[[11,50,47,-38,4],
[1,39,27,-3,-7]]
=>
[11,39]

[[37,32,54],
[-56,0,28],
[-51,13,45],
[-10,9,-47],
[22,-6,45]]
=>
[37,0,45]

[[25,-8,-40],
[-1,1,9],
[59,6,-57],
[-62,38,41],
[5,-8,11]]
=>
[25,1,-57]

[[7,51,31,-45],
[20,50,23,-44],
[29,50,16,-42],
[-19,-52,-1,50]]
=>
[7,50,16,50]

[[-10,-55],
[14,65],
[-7,-42],
[5,25]]
=>
[-10,65]

[[-6,5,2,35,-16],
[21,2,17,8,13],
[-31,23,-38,29,26],
[-3,57,7,-34,37]]
=>
[-6,2,-38,-34]

[[-34,-41,37],
[-21,3,26],
[-2,-28,17],
[6,20,-50],
[37,8,25]]
=>
[-34,3,17]

[[-46,-30,-3,-32],
[44,10,3,21]]
=>
[-46,10]
---
[[18,-15,14,-14],
[18,24,56,15],
[20,15,13,39],
[24,-16,19,-26],
[23,23,20,-25],
[20,32,41,19],
[-23,-24,-48,42],
[4,22,42,8],
[-13,3,-19,7],
[34,31,39,10],
[28,23,33,-2],
[-14,-22,-48,-13]]
=>
[[-14,15,39,-26,-25,19,42,8,7,10,-2,-13],
[14,56,13,19,20,41,-48,42,-19,39,33,-48],
[-15,24,15,-16,23,32,-24,22,3,31,23,-22],
[18,18,20,24,23,20,-23,4,-13,34,28,-14]]

[[-42,-46,57,-3,17,-11,-33,25],
[-30,26,43,-1,-2,15,-6,4]]
=>
[[25,4],
[-33,-6],
[-11,15],
[17,-2],
[-3,-1],
[57,43],
[-46,26],
[-42,-30]]

[[26,13,42,27,-21,-7,-5,14,-4,23,-44,59],
[26,39,34,-36,54,-45,-15,9,32,-45,-50,1],
[-56,1,-8,34,-42,37,-12,27,0,9,35,44],
[18,37,28,15,0,52,-38,43,8,58,-59,-23],
[-2,51,58,-34,-41,17,38,-22,-55,48,-59,61],
[-50,-9,26,-11,27,50,-18,26,-11,-50,-6,27],
[-34,15,20,-52,-51,-54,29,-7,8,-8,-33,-6]]
=>
[[59,1,44,-23,61,27,-6],
[-44,-50,35,-59,-59,-6,-33],
[23,-45,9,58,48,-50,-8],
[-4,32,0,8,-55,-11,8],
[14,9,27,43,-22,26,-7],
[-5,-15,-12,-38,38,-18,29],
[-7,-45,37,52,17,50,-54],
[-21,54,-42,0,-41,27,-51],
[27,-36,34,15,-34,-11,-52],
[42,34,-8,28,58,26,20],
[13,39,1,37,51,-9,15],
[26,26,-56,18,-2,-50,-34]]

[[-52,-25,-9,21,21,11,5,38,-40,24,-48,-1,10,-8,3],
[16,-51,-19,14,-37,-31,-34,5,-17,0,-26,38,33,22,0],
[21,-39,-19,21,-35,-40,-36,0,-4,6,-37,37,20,23,8],
[-49,-55,0,15,4,0,0,28,-53,0,-22,13,30,-4,-5]]
=>
[[3,0,8,-5],
[-8,22,23,-4],
[10,33,20,30],
[-1,38,37,13],
[-48,-26,-37,-22],
[24,0,6,0],
[-40,-17,-4,-53],
[38,5,0,28],
[5,-34,-36,0],
[11,-31,-40,0],
[21,-37,-35,4],
[21,14,21,15],
[-9,-19,-19,0],
[-25,-51,-39,-55],
[-52,16,21,-49]]

[[-15,-26,-11,3,29,-15,-9,-12,12,-8,5,24,-9],
[-8,-9,-1,1,1,6,-9,9,-6,-5,-3,-3,3],
[-11,1,0,0,-5,2,-1,-3,3,2,-1,1,4],
[-8,-16,-48,61,-46,-65,-15,-1,-36,-32,26,2,-57],
[-4,-9,2,-22,-2,-10,-1,0,6,9,1,5,-31]]
=>
[[-9,3,4,-57,-31],
[24,-3,1,2,5],
[5,-3,-1,26,1],
[-8,-5,2,-32,9],
[12,-6,3,-36,6],
[-12,9,-3,-1,0],
[-9,-9,-1,-15,-1],
[-15,6,2,-65,-10],
[29,1,-5,-46,-2],
[3,1,0,61,-22],
[-11,-1,0,-48,2],
[-26,-9,1,-16,-9],
[-15,-8,-11,-8,-4]]

[[9,33,-12,-13,14,-12,1],
[-15,31,-21,-18,15,22,12],
[-17,22,10,-12,10,-7,-48],
[31,-9,-6,19,-25,21,10],
[14,35,-8,13,19,-15,-21],
[10,28,-4,37,10,-9,19],
[19,4,-24,-22,-19,17,19],
[37,-34,1,-16,2,-40,-9],
[-9,23,4,-36,-35,-42,16],
[-11,22,38,5,-48,-9,9],
[46,-1,-3,20,-11,-3,-12]]
=>
[[1,12,-48,10,-21,19,19,-9,16,9,-12],
[-12,22,-7,21,-15,-9,17,-40,-42,-9,-3],
[14,15,10,-25,19,10,-19,2,-35,-48,-11],
[-13,-18,-12,19,13,37,-22,-16,-36,5,20],
[-12,-21,10,-6,-8,-4,-24,1,4,38,-3],
[33,31,22,-9,35,28,4,-34,23,22,-1],
[9,-15,-17,31,14,10,19,37,-9,-11,46]]
---
[[8,50],
[24,12],
[-8,39],
[-38,35],
[13,33]]
=>
[8,12]

[[28,-25],
[29,27],
[-28,-25],
[7,-58],
[-61,55]]
=>
[28,27]

[[-8,-28,2],
[-33,16,16],
[-46,-1,23],
[14,-13,-10]]
=>
[-8,16,23]

[[48,38],
[-42,-16]]
=>
[48,-16]

[[9,25,-25],
[46,-34,9],
[13,20,37]]
=>
[9,-34,37]

[[49,-25],
[-2,-49],
[3,1]]
=>
[49,-49]

[[38,-50,46,-5],
[42,-7,-2,-30],
[42,7,-10,5],
[-27,44,-28,-17]]
=>
[38,-7,-10,-17]

[[-58,-6],
[17,28]]
=>
[-58,28]

[[-2,-2,51,-27,6],
[1,-1,0,7,-18]]
=>
[-2,-1]
